Below is a small trained network, with its code and all its weights. Each question gives an input and a class and asks what happens when units are switched off, that is, made to give their printed mean instead of their output.

import numpy as np


def w(rows, s, z=0):
    codes = np.array(rows[::2]) - 128.0
    scale = np.full(codes.shape[1], s)
    scale[-1] = z or s
    return codes * scale


def f(y):
    return y / 2 * (1 + np.tanh(0.7978845608 * (y + 0.044715 * y**3)))


def log_softmax(a):
    a = a - a.max(-1, keepdims=True)
    return a - np.log(np.exp(a).sum(-1, keepdims=True))


def net(x, mask):
    res = np.array(x, float).reshape(1, 6) / 4 @ E
    y = f(res @ A[0][:, :-1].T + A[0][:, -1])
    res = res + np.where(mask, y, B[0][:, -1]) @ B[0][:, :-1]
    return log_softmax(res[-1] @ U[:, :-1].T + U[:, -1])


A, B = {}, {}
E = w([
[31,165,157,142,75,69,104,183,151,9],'x0',
[122,129,130,122,128,140,123,129,138,129],'x1',
[104,180,71,29,159,77,153,33,156,107],'x2',
[125,133,131,123,130,132,135,131,120,127],'x3',
[77,190,92,153,204,124,15,122,57,147],'x4',
[135,142,133,120,134,129,138,138,113,123],'x5',
],0.012)
A[0] = w([
[87,141,136,58,82,78,225,114,208,41,102],'neuron 1',
[136,64,180,215,91,168,135,244,122,103,67],'neuron 2',
[108,151,162,92,103,90,153,101,171,88,109],'neuron 3',
[72,187,165,167,73,76,67,196,133,97,32],'neuron 4',
[194,45,47,68,183,196,217,39,103,233,80],'neuron 5',
[80,139,106,72,81,69,186,125,176,77,115],'neuron 6',
[136,144,132,126,114,114,120,133,137,145,127],'neuron 7',
[151,173,82,76,149,118,152,8,122,149,109],'neuron 8',
[104,78,152,121,121,100,124,101,91,137,128],'neuron 9',
[143,68,207,191,96,160,124,171,100,77,55],'neuron 10',
[126,156,115,139,113,134,139,133,133,142,128],'neuron 11',
[99,126,39,60,228,81,153,47,152,117,163],'neuron 12',
[159,77,199,225,64,167,111,242,121,146,171],'neuron 13',
[161,124,113,206,179,186,75,135,39,249,140],'neuron 14',
[115,164,158,137,174,162,134,180,110,193,107],'neuron 15',
[129,144,104,64,158,92,114,43,118,128,150],'neuron 16',
[91,91,122,84,143,92,170,125,163,67,111],'neuron 17',
[135,127,149,148,94,107,103,88,133,145,127],'neuron 18',
[142,53,138,125,144,101,161,148,122,136,144],'neuron 19',
[43,208,54,148,207,97,9,115,68,112,4],'neuron 20',
[199,22,170,110,22,159,254,158,200,168,104],'neuron 21',
[133,145,136,109,115,114,116,149,140,155,127],'neuron 22',
[128,141,176,220,195,178,61,163,53,208,127],'neuron 23',
[40,195,74,122,213,76,9,127,93,131,197],'neuron 24',
[16,127,152,159,97,86,79,205,117,48,188],'neuron 25',
[72,135,168,140,80,66,61,175,131,86,146],'neuron 26',
[103,106,43,131,139,126,157,183,137,139,128],'neuron 27',
[136,129,108,137,134,239,70,140,139,156,136],'neuron 28',
[117,172,47,33,190,80,121,18,129,145,9],'neuron 29',
[21,163,170,193,75,87,74,179,112,28,24],'neuron 30',
[196,77,103,195,188,217,61,155,42,187,133],'neuron 31',
],0.0064,0.011)
B[0] = w([
[66,139,106,87,37,73,60,59,116,112,209],'neuron 1',
[153,203,188,206,107,117,189,80,180,139,191],'neuron 2',
[90,134,81,119,69,94,45,70,157,107,162],'neuron 3',
[153,90,117,83,229,207,144,180,109,129,165],'neuron 4',
[194,183,211,193,123,164,206,84,194,152,227],'neuron 5',
[98,140,93,125,42,81,78,57,107,128,188],'neuron 6',
[121,121,146,130,144,107,126,138,153,109,128],'neuron 7',
[176,124,163,141,148,168,156,150,162,140,186],'neuron 8',
[131,138,101,141,145,137,113,126,135,93,128],'neuron 9',
[159,176,140,183,91,114,155,90,142,152,163],'neuron 10',
[114,150,138,114,141,115,125,157,123,155,128],'neuron 11',
[138,158,149,185,99,124,162,102,174,136,220],'neuron 12',
[170,111,172,126,184,205,173,150,139,177,240],'neuron 13',
[75,88,85,59,100,86,75,129,48,89,227],'neuron 14',
[102,96,87,80,92,96,114,108,116,102,146],'neuron 15',
[160,135,152,143,123,134,127,101,155,138,188],'neuron 16',
[93,139,92,119,72,45,103,81,126,110,162],'neuron 17',
[131,132,116,122,139,111,142,138,135,109,128],'neuron 18',
[124,137,155,141,137,152,123,128,143,109,153],'neuron 19',
[244,237,239,251,82,121,254,61,249,190,189],'neuron 20',
[175,91,170,141,211,187,182,166,123,141,237],'neuron 21',
[149,121,133,130,119,121,136,112,108,111,128],'neuron 22',
[69,104,82,50,107,65,85,115,65,102,211],'neuron 23',
[138,47,133,126,207,180,146,206,74,126,255],'neuron 24',
[142,213,138,164,95,90,168,72,169,131,243],'neuron 25',
[152,153,156,148,128,148,123,114,176,155,198],'neuron 26',
[130,123,139,124,131,116,134,119,119,132,128],'neuron 27',
[85,90,94,106,115,95,108,152,111,81,164],'neuron 28',
[171,54,114,113,244,248,151,228,31,133,178],'neuron 29',
[202,46,121,102,249,251,183,196,80,174,192],'neuron 30',
[86,101,65,65,104,113,93,125,79,68,223],'neuron 31',
],0.0072,0.014)
U = w([
[149,20,130,121,214,178,147,207,103,136,248],'0',
[157,253,160,168,111,114,166,86,203,139,37],'1',
[32,102,54,78,71,23,26,115,104,100,94],'2',
],0.014,0.0016)

Each question gives the input, the list of numbers given to net, and the class t.
The units are the neurons (one row each of A and B). Each row of codes is followed by its name. A weight is (code - 128) times the scale printed after its matrix; where a second scale follows, it is the last column's (A, B and U).
mask holds one flag per neuron, in row order. A switched-off neuron (its flag False) gives its mean, the last column of its row in B, instead of its output. The means were averaged over made-up inputs and are rounded, as every weight is.
A unit's drop is (log p(t) with every unit on - log p(t) with that unit switched off) / (log p(t) with every unit on - log p(t) with every unit switched off).
The circuit of an input: a set's keep is (log p(t) with only the set's units on - log p(t) with every unit switched off) / (log p(t) with every unit on - log p(t) with every unit switched off). Starting from the 12 units with the biggest drops (on a tie, the unit counted first), units are removed one at a time, each time the one whose removal leaves the highest keep (on an exact tie, the one counted first), for as long as the keep stays at least 0.8.
units of the circuit, in order: the units of the circuit, biggest drop first
unit that matters most: the unit with the biggest drop
k most important neurons: the k neurons with the biggest drops, biggest first
drop of u: that unit's drop, to one decimal
input [1,2,2,-2,-8,-3], class 2: units of the circuit, in order : [neuron 1; neuron 20]
input [-1,-6,3,-3,4,-1], class 0: units of the circuit, in order : [neuron 24]
input [-5,7,2,-3,-5,2], class 1: 2 most important neurons : [neuron 5; neuron 24]
input [8,-6,-3,-4,7,2], class 0: 3 most important neurons : [neuron 30; neuron 24; neuron 4]
input [-1,7,-1,-6,1,2], class 2: 3 most important neurons : [neuron 21; neuron 30; neuron 29]
input [-5,0,1,3,0,-3], class 1: 2 most important neurons : [neuron 24; neuron 5]
input [-5,8,1,8,-6,-7], class 1: 3 most important neurons : [neuron 5; neuron 24; neuron 29]
input [-8,3,3,-5,-5,-2], class 1: 2 most important neurons : [neuron 5; neuron 24]
input [4,5,-1,-8,1,1], class 0: 3 most important neurons : [neuron 20; neuron 30; neuron 5]
input [7,1,1,7,0,7], class 2: 2 most important neurons : [neuron 5; neuron 20]
input [-8,-5,8,4,7,-1], class 0: 2 most important neurons : [neuron 29; neuron 24]
input [5,5,-1,2,6,2], class 0: 3 most important neurons : [neuron 24; neuron 30; neuron 4]
input [6,-5,2,-6,-8,0], class 2: drop of neuron 1 : 0.2
input [-8,3,8,-3,5,4], class 0: drop of neuron 29 : 8.9
input [-3,-1,-3,-2,5,-7], class 2: drop of neuron 28 : 0.0
input [3,1,-8,-3,-8,-5], class 1: unit that matters most : neuron 2
